Below is a small trained network, with its code and all its weights. Each question gives an input and a target symbol and asks what happens when units are switched off, that is, made to give their printed mean instead of their output.

import numpy as np


def w(rows, s, z=0):
    codes = np.array(rows[::2]) - 128.0
    scale = np.full(codes.shape[1], s)
    scale[-1] = z or s
    return codes * scale


def f(y):
    return y / 2 * (1 + np.tanh(0.7978845608 * (y + 0.044715 * y**3)))


def softmax(a):
    e = np.exp(a - a.max(-1, keepdims=True))
    return e / e.sum(-1, keepdims=True)


def log_softmax(a):
    a = a - a.max(-1, keepdims=True)
    return a - np.log(np.exp(a).sum(-1, keepdims=True))


def net(x, mask):
    ids = ['ΔΘΦΨαβγεηλμσ'.index(c) for c in x.split()]
    T = len(ids)
    res = E[ids] + P[:T]
    r = res
    for j in range(3):
        rows = slice(4 * j, 4 * j + 4)
        q, k, v = (r @ M[0][rows].T for M in (Q, K, V))
        z = softmax(np.where(np.tri(T) > 0, q @ k.T / 4**0.5, -1e9)) @ v
        o = O[0][rows]
        res = res + np.where(mask[j], z, o[:, -1]) @ o[:, :-1]
    y = f(res @ A[0][:, :-1].T + A[0][:, -1])
    res = res + np.where(mask[3:15], y, B[0][:, -1]) @ B[0][:, :-1]
    return log_softmax(res[-1] @ U[:, :-1].T + U[:, -1])


Q, K, V, O, A, B = {}, {}, {}, {}, {}, {}
E = w([
[129,115,67],'Δ',
[137,100,54],'Θ',
[158,45,48],'Φ',
[92,84,50],'Ψ',
[113,115,79],'α',
[61,145,25],'β',
[111,230,226],'γ',
[128,189,2],'ε',
[205,125,157],'η',
[154,169,92],'λ',
[234,178,96],'μ',
[67,98,197],'σ',
],0.0097)
P = w([
[142,86,6],'0',
[130,104,3],'1',
[128,126,5],'2',
[123,145,34],'3',
[119,157,58],'4',
[110,167,69],'5',
[104,188,94],'6',
[102,206,118],'7',
[92,199,117],'8',
[96,171,114],'9',
],0.0053)
Q[0] = w([
[117,90,240],'H1',
[123,104,249],'H1',
[118,138,222],'H1',
[122,138,8],'H1',
[133,196,79],'H2',
[126,183,92],'H2',
[127,57,169],'H2',
[138,189,101],'H2',
[85,157,92],'H3',
[163,86,162],'H3',
[86,155,92],'H3',
[169,89,162],'H3',
],0.012)
K[0] = w([
[140,8,51],'H1',
[148,20,57],'H1',
[172,24,43],'H1',
[99,255,196],'H1',
[133,229,180],'H2',
[121,237,183],'H2',
[137,20,63],'H2',
[121,215,189],'H2',
[72,197,162],'H3',
[160,63,87],'H3',
[60,205,176],'H3',
[176,44,80],'H3',
],0.0096)
V[0] = w([
[71,45,201],'H1',
[254,152,134],'H1',
[250,132,169],'H1',
[62,167,60],'H1',
[165,210,157],'H2',
[130,28,109],'H2',
[154,214,154],'H2',
[197,81,128],'H2',
[149,57,118],'H3',
[108,57,115],'H3',
[57,174,144],'H3',
[90,128,153],'H3',
],0.0096)
O[0] = w([
[91,202,222,2],'H1',
[254,178,54,122],'H1',
[216,210,102,64],'H1',
[99,54,98,240],'H1',
[189,84,144,54],'H2',
[67,208,105,192],'H2',
[200,71,150,58],'H2',
[141,192,96,147],'H2',
[101,167,91,172],'H3',
[69,172,102,177],'H3',
[125,87,201,81],'H3',
[128,139,170,80],'H3',
],0.0087,0.0056)
A[0] = w([
[33,114,207,255],'N1',
[59,44,89,104],'N2',
[64,172,219,226],'N3',
[56,55,93,113],'N4',
[96,225,101,239],'N5',
[46,190,105,199],'N6',
[2,109,196,199],'N7',
[200,24,85,164],'N8',
[43,103,90,127],'N9',
[180,168,202,100],'N10',
[193,161,199,105],'N11',
[61,57,97,120],'N12',
],0.0057)
B[0] = w([
[254,170,213,185],'N1',
[64,93,184,239],'N2',
[224,130,129,135],'N3',
[65,107,188,239],'N4',
[173,237,91,237],'N5',
[120,209,161,254],'N6',
[202,170,231,198],'N7',
[154,52,106,198],'N8',
[81,139,163,252],'N9',
[30,14,115,119],'N10',
[22,41,138,120],'N11',
[74,111,184,232],'N12',
],0.0065,0.0082)
U = w([
[239,61,183,253],'Δ',
[155,112,120,163],'Θ',
[73,195,58,150],'Φ',
[52,191,169,154],'Ψ',
[120,162,149,67],'α',
[65,86,231,46],'β',
[171,118,153,32],'γ',
[32,4,92,42],'ε',
[210,203,84,195],'η',
[141,108,69,127],'λ',
[249,130,45,64],'μ',
[230,215,237,190],'σ',
],0.0047,0.004)

Each question gives the input, a string of symbols that net reads in full, and the target symbol t.
The units are the heads (4 rows each of Q, K, V and O) and the neurons (one row each of A and B). Each row of codes is followed by its name. A weight is (code - 128) times the scale printed after its matrix; where a second scale follows, it is the last column's (O, A, B and U).
mask holds one flag per unit, heads first, then neurons. A switched-off unit (its flag False) gives its mean, the last column of its rows in O or B, instead of its output. The means were averaged over made-up inputs and are rounded, as every weight is.
A unit's drop is (log p(t) with every unit on - log p(t) with that unit switched off) / (log p(t) with every unit on - log p(t) with every unit switched off).
The circuit of an input: a set's keep is (log p(t) with only the set's units on - log p(t) with every unit switched off) / (log p(t) with every unit on - log p(t) with every unit switched off). Starting from the 12 units with the biggest drops (on a tie, the unit counted first), units are removed one at a time, each time the one whose removal leaves the highest keep (on an exact tie, the one counted first), for as long as the keep stays at least 0.8.
circuit, biggest first: the units of the circuit, biggest drop first
unit that matters most: the unit with the biggest drop
top k neurons: the k neurons with the biggest drops, biggest first
which heads matter: for each layer, one digit per head in row order, 1 if its drop is at least 0.15 and else 0, layers parted by /
drop of u: that unit's drop, to one decimal
input Φ Φ Ψ ε β, target ε: unit that matters most	H1
input γ Φ Φ ε, target Δ: which heads matter	011
input ε β Φ ε ε γ Φ α, target Δ: circuit, biggest first	[H2, H3]
input Θ α Ψ σ Ψ Φ, target σ: which heads matter	100
input Ψ η Φ Ψ Φ Ψ Ψ σ Θ Θ, target σ: circuit, biggest first	[H1, N1, N7, N3]
input Ψ Φ ε Ψ ε Ψ Δ, target ε: which heads matter	110
input Φ Ψ Ψ Φ γ β, target Δ: which heads matter	011
input ε μ Θ, target μ: which heads matter	100
input Φ Ψ Ψ Φ, target Ψ: which heads matter	110
input Δ ε Ψ Φ η β Ψ ε γ Θ, target Δ: which heads matter	011
input Φ Δ Φ Ψ Φ η Φ Φ, target η: which heads matter	100
input Φ Φ ε Φ α β σ, target σ: top 2 neurons	[N1, N7]
input α Ψ Φ ε Ψ Φ γ μ, target Δ: which heads matter	010
input Ψ β μ, target μ: drop of H3	0.0
input ε ε β, target ε: drop of H1	0.5
input Φ ε Θ, target ε: drop of H1	0.7
input Ψ Φ Θ Φ Ψ Φ Φ Φ β σ, target σ: drop of N1	0.3
input α η μ Ψ Θ ε Φ Ψ ε Ψ, target ε: top neuron	[N5]
